Below are the code and all the weights of a small trained network. Each question names an input and a target symbol and asks about switching units off, where a switched-off unit gives its printed mean instead of its output.

import numpy as np


def w(rows, s, z=0):
    codes = np.array(rows[::2]) - 128.0
    scale = np.full(codes.shape[1], s)
    scale[-1] = z or s
    return codes * scale


def f(y):
    return y / 2 * (1 + np.tanh(0.7978845608 * (y + 0.044715 * y**3)))


def softmax(a):
    e = np.exp(a - a.max(-1, keepdims=True))
    return e / e.sum(-1, keepdims=True)


def log_softmax(a):
    a = a - a.max(-1, keepdims=True)
    return a - np.log(np.exp(a).sum(-1, keepdims=True))


def net(x, mask):
    ids = ['ΞΠΦβεζηθλμτψω'.index(c) for c in x.split()]
    T = len(ids)
    res = E[ids] + P[:T]
    r = res
    for j in range(2):
        rows = slice(2 * j, 2 * j + 2)
        q, k, v = (r @ M[0][rows].T for M in (Q, K, V))
        z = softmax(np.where(np.tri(T) > 0, q @ k.T / 2**0.5, -1e9)) @ v
        o = O[0][rows]
        res = res + np.where(mask[j], z, o[:, -1]) @ o[:, :-1]
    y = f(res @ A[0][:, :-1].T + A[0][:, -1])
    res = res + np.where(mask[2:6], y, B[0][:, -1]) @ B[0][:, :-1]
    return log_softmax(res[-1] @ U[:, :-1].T + U[:, -1])


Q, K, V, O, A, B = {}, {}, {}, {}, {}, {}
E = w([
[56,156,228,92,57,202,117],'Ξ',
[40,245,207,187,181,226,61],'Π',
[47,18,154,129,197,118,94],'Φ',
[164,107,18,42,171,155,129],'β',
[131,197,137,74,68,149,40],'ε',
[147,28,65,93,152,177,76],'ζ',
[220,160,118,216,205,174,47],'η',
[162,78,164,79,183,166,172],'θ',
[77,94,190,71,158,74,149],'λ',
[181,149,205,201,83,233,137],'μ',
[198,84,11,27,57,184,78],'τ',
[157,24,212,158,152,164,152],'ψ',
[129,194,188,75,235,118,54],'ω',
],0.012)
P = w([
[184,124,117,88,160,118,187],'0',
[145,109,115,74,168,164,143],'1',
[151,111,126,75,179,185,120],'2',
[122,113,132,77,177,201,94],'3',
[114,110,135,91,182,215,66],'4',
[96,112,145,99,176,222,56],'5',
[68,108,137,97,187,238,33],'6',
[52,106,139,99,184,255,20],'7',
[30,108,153,95,186,252,3],'8',
],0.0081)
Q[0] = w([
[116,168,148,139,78,88,165],'head 0',
[94,81,174,33,190,243,42],'head 0',
[145,179,99,252,41,34,229],'head 1',
[170,175,123,151,136,69,127],'head 1',
],0.014)
K[0] = w([
[113,97,124,115,106,77,169],'head 0',
[91,249,176,161,129,203,55],'head 0',
[147,16,103,101,114,70,193],'head 1',
[164,112,91,99,161,72,152],'head 1',
],0.013)
V[0] = w([
[16,156,169,2,70,96,109],'head 0',
[159,50,128,155,3,210,138],'head 0',
[59,32,175,134,171,168,227],'head 1',
[134,247,183,133,94,185,178],'head 1',
],0.0093)
O[0] = w([
[88,38,78,85,134,56,245,237],'head 0',
[203,153,46,254,50,194,183,119],'head 0',
[194,236,168,178,250,77,217,151],'head 1',
[64,147,136,110,99,235,203,253],'head 1',
],0.0095,0.0055)
A[0] = w([
[191,101,137,254,151,76,102,7],'neuron 0',
[121,82,70,99,57,181,94,88],'neuron 1',
[81,97,152,123,171,17,98,37],'neuron 2',
[116,142,140,149,88,147,202,38],'neuron 3',
],0.0084,0.002)
B[0] = w([
[164,11,159,140,150,150,165,181],'neuron 0',
[107,162,179,150,91,115,160,254],'neuron 1',
[92,146,88,174,110,105,102,202],'neuron 2',
[132,74,61,151,192,131,91,182],'neuron 3',
],0.012,0.009)
U = w([
[130,203,232,65,218,149,217,180],'Ξ',
[93,228,115,165,142,48,172,221],'Π',
[95,194,120,253,142,180,165,132],'Φ',
[170,128,86,151,60,89,128,249],'β',
[76,73,93,59,173,117,60,81],'ε',
[88,64,220,109,83,120,188,149],'ζ',
[116,122,143,155,144,125,132,72],'η',
[181,154,38,70,140,103,86,243],'θ',
[93,102,27,130,172,152,210,90],'λ',
[137,124,185,154,130,155,41,150],'μ',
[142,93,216,170,146,142,190,2],'τ',
[193,10,94,85,122,143,74,78],'ψ',
[93,98,163,240,165,84,124,87],'ω',
],0.0059,0.0051)

Each question gives the input, a string of symbols that net reads in full, and the target symbol t.
The units are the heads (2 rows each of Q, K, V and O) and the neurons (one row each of A and B). Each row of codes is followed by its name. A weight is (code - 128) times the scale printed after its matrix; where a second scale follows, it is the last column's (O, A, B and U).
mask holds one flag per unit, heads first, then neurons. A switched-off unit (its flag False) gives its mean, the last column of its rows in O or B, instead of its output. The means were averaged over made-up inputs and are rounded, as every weight is.
A unit's drop is (log p(t) with every unit on - log p(t) with that unit switched off) / (log p(t) with every unit on - log p(t) with every unit switched off).
The circuit of an input: a set's keep is (log p(t) with only the set's units on - log p(t) with every unit switched off) / (log p(t) with every unit on - log p(t) with every unit switched off). Starting from all 6 units, units are removed one at a time, each time the one whose removal leaves the highest keep (on an exact tie, the one counted first), for as long as the keep stays at least 0.8.
circuit, biggest first: the units of the circuit, biggest drop first
k most important neurons: the k neurons with the biggest drops, biggest first
input ζ Φ λ, target Π: circuit, biggest first	(head 1; neuron 2)
input τ τ ε β, target ζ: circuit, biggest first	(head 1; neuron 1)
input Ξ τ Φ, target λ: 2 most important neurons	(neuron 3; neuron 1)
input θ Φ Π ζ ζ η, target Ξ: circuit, biggest first	(head 0; head 1; neuron 2)
input τ η ψ, target μ: circuit, biggest first	(head 0)
input ζ ω λ ε ε Φ θ, target ζ: circuit, biggest first	(head 1; neuron 1)
input τ θ β Ξ ω Ξ ε, target ζ: circuit, biggest first	(head 1; neuron 1; head 0)
input ψ ε β ζ ζ λ ζ λ τ, target ζ: circuit, biggest first	(neuron 1; head 1)
input λ θ θ Ξ Π λ ψ, target Ξ: 3 most important neurons	(neuron 2; neuron 0; neuron 3)
input η Ξ μ τ, target Φ: circuit, biggest first	(head 0; head 1)
input θ Ξ ψ, target λ: circuit, biggest first	(head 0; neuron 3)
input Φ θ Φ β, target θ: 2 most important neurons	(neuron 1; neuron 0)
input τ λ λ, target Π: 3 most important neurons	(neuron 2; neuron 0; neuron 3)
input η Π τ Φ ζ λ Φ Φ ε, target Ξ: 3 most important neurons	(neuron 2; neuron 3; neuron 0)
input τ Φ τ ε Π η Ξ, target Ξ: circuit, biggest first	(head 0; neuron 2; head 1)
input Φ Φ Φ θ Π Φ Φ Φ μ, target Ξ: circuit, biggest first	(head 0; neuron 2)
input λ ζ Φ Φ ψ ψ, target τ: most important neuron	(neuron 0)
input Φ Π η ζ Φ τ ψ λ θ, target Ξ: 3 most important neurons	(neuron 2; neuron 3; neuron 0)
input Φ Φ ω λ, target ε: 2 most important neurons	(neuron 1; neuron 2)
input Φ Φ θ, target Ξ: most important neuron	(neuron 3)
input Φ Φ ζ, target ψ: 2 most important neurons	(neuron 0; neuron 1)
input τ Π η, target Ξ: 2 most important neurons	(neuron 2; neuron 3)
